M = [141, 126, 122, 152]
M[0] = 141
M[1] = 126
M[2] = 122

A =
[[128 132 143 134 118 129 129 125 125]
 [136 137 117 125 132 114 140 117 134]
 [125 125 129 127 131 128 128 129 125]
 [123 123 134 129 128 135 121 132 128]
 [135 130 104 125 130 130 122 132 148]
 [132 129 125 126 127 128 127 128 133]
 [120 125 152 145 103 150 111 143 125]
 [123 124 128 129 132 130 126 129 126]
 [134 129 123 123 129 126 129 128 132]
 [119 126 146 134 125 128 133 127 110]]
A[0,0] -> 128
A[7,3] -> 129
A[2,4] -> 131
A[4,4] -> 130
A[3,5] -> 135
A[7] -> [123, 124, 128, 129, 132, 130, 126, 129, 126]
A[0,4] -> 118
A[8,4] -> 129
A[1,7] -> 117
A[:, 1] -> [132, 137, 125, 123, 130, 129, 125, 124, 129, 126]
A[8,8] -> 132
A[4,0] -> 135
A[7,5] -> 130
A[6,6] -> 111
A[5] -> [132, 129, 125, 126, 127, 128, 127, 128, 133]
A[8,7] -> 128
A[4] -> [135, 130, 104, 125, 130, 130, 122, 132, 148]
A[7,1] -> 124
A[:, 6] -> [129, 140, 128, 121, 122, 127, 111, 126, 129, 133]
A[7,0] -> 123
A[7,2] -> 128
A[2,0] -> 125
A[3] -> [123, 123, 134, 129, 128, 135, 121, 132, 128]
A[:, 0] -> [128, 136, 125, 123, 135, 132, 120, 123, 134, 119]
A[9] -> [119, 126, 146, 134, 125, 128, 133, 127, 110]
A[6,7] -> 143
A[5,6] -> 127
A[1,8] -> 134

data =
[[132 131 122 127 125 127 131 125 131 114 123 135 127 127 131 126]
 [126 130 125 127 124 126 127 121 125 125 124 128 125 127 127 130]
 [127 127 124 128 130 124 127 120 122 119 121 133 127 128 125 133]
 [129 122 124 131 137 126 127 128 124 118 123 140 132 132 126 128]
 [127 129 125 128 127 128 127 127 128 125 126 130 127 128 128 127]
 [128 126 129 127 124 126 127 122 121 139 130 122 126 130 125 126]
 [124 130 129 126 128 126 124 121 124 134 123 123 127 122 125 139]
 [126 130 128 127 128 128 126 128 129 133 127 125 128 124 127 133]
 [129 125 127 129 127 130 129 132 129 132 132 130 128 133 129 118]
 [126 127 127 129 133 128 126 131 129 128 125 131 130 126 127 132]
 [127 127 128 128 123 129 128 129 127 135 133 125 126 133 128 119]
 [123 128 135 125 124 128 124 126 123 156 133 111 126 124 124 132]
 [127 126 125 130 131 129 127 132 129 124 127 135 130 130 128 125]]
data[0,-16] -> 132
data[11,-6] -> 133
data[:, -6] -> [123, 124, 121, 123, 126, 130, 123, 127, 132, 125, 133, 133, 127]
data[10,-2] -> 128
data[10,-3] -> 133
data[-4,14] -> 127
data[-10,-3] -> 132
data[4,9] -> 125
data[-10,-16] -> 129
data[7,15] -> 133
data[-8] -> [128, 126, 129, 127, 124, 126, 127, 122, 121, 139, 130, 122, 126, 130, 125, 126]
data[-9,-13] -> 128
data[0] -> [132, 131, 122, 127, 125, 127, 131, 125, 131, 114, 123, 135, 127, 127, 131, 126]
data[5,13] -> 130
data[0,15] -> 126
data[3,-13] -> 131
data[-6,0] -> 126
data[2,-10] -> 127
data[-12,2] -> 125
data[9] -> [126, 127, 127, 129, 133, 128, 126, 131, 129, 128, 125, 131, 130, 126, 127, 132]
data[-7,-11] -> 126
data[12,10] -> 127
data[-3,9] -> 135
data[8,-14] -> 127
data[8] -> [129, 125, 127, 129, 127, 130, 129, 132, 129, 132, 132, 130, 128, 133, 129, 118]
data[-8,-5] -> 122
data[5,-15] -> 126
data[:, -7] -> [114, 125, 119, 118, 125, 139, 134, 133, 132, 128, 135, 156, 124]
data[0,12] -> 127
data[2,-16] -> 127
data[:, 14] -> [131, 127, 125, 126, 128, 125, 125, 127, 129, 127, 128, 124, 128]
data[11,-9] -> 126
data[-8,2] -> 129
data[11,11] -> 111
data[-10,-12] -> 137
data[0,-9] -> 125
data[-3,-4] -> 126
data[10] -> [127, 127, 128, 128, 123, 129, 128, 129, 127, 135, 133, 125, 126, 133, 128, 119]
data[-7,4] -> 128
data[5,-12] -> 124

a =
[[126 129 127 127 125 130 131 126 130]
 [123 128 132 123 119 129 138 119 135]
 [127 127 125 125 132 140 124 133 129]
 [129 129 126 131 127 124 131 124 119]
 [127 131 126 132 124 125 132 127 129]
 [112 133 126 133 129 126 134 132 125]
 [129 128 126 128 132 130 125 130 128]
 [128 127 132 125 125 127 132 122 129]
 [131 130 124 128 126 131 121 132 136]
 [132 126 127 123 126 138 120 130 133]
 [132 126 130 138 133 119 124 127 101]
 [131 129 127 130 133 123 126 123 118]
 [117 135 125 131 135 118 137 127 126]
 [117 131 126 129 129 129 132 131 129]]
a[0,0] = 126
a[7,4] = 125
a[0,8] = 130
a[6,7] = 130
a[1,1] = 128
a[5,4] = 129
a[:, 6] = [131, 138, 124, 131, 132, 134, 125, 132, 121, 120, 124, 126, 137, 132]
a[0,6] = 131
a[3,3] = 131
a[:, 1] = [129, 128, 127, 129, 131, 133, 128, 127, 130, 126, 126, 129, 135, 131]
a[12,4] = 135
a[13] = [117, 131, 126, 129, 129, 129, 132, 131, 129]
a[:, 7] = [126, 119, 133, 124, 127, 132, 130, 122, 132, 130, 127, 123, 127, 131]
a[9] = [132, 126, 127, 123, 126, 138, 120, 130, 133]
a[10,6] = 124
a[11,8] = 118
a[6,4] = 132
a[9,7] = 130
a[3,0] = 129
a[4,3] = 132
a[2,0] = 127
a[12,6] = 137
a[0,4] = 125
a[3,6] = 131
a[12,3] = 131
a[2] = [127, 127, 125, 125, 132, 140, 124, 133, 129]
a[5] = [112, 133, 126, 133, 129, 126, 134, 132, 125]
a[0,3] = 127
a[8,7] = 132
a[7,5] = 127
a[13,0] = 117
a[2,6] = 124
a[2,4] = 132
a[8,6] = 121
a[11,4] = 133
a[11] = [131, 129, 127, 130, 133, 123, 126, 123, 118]
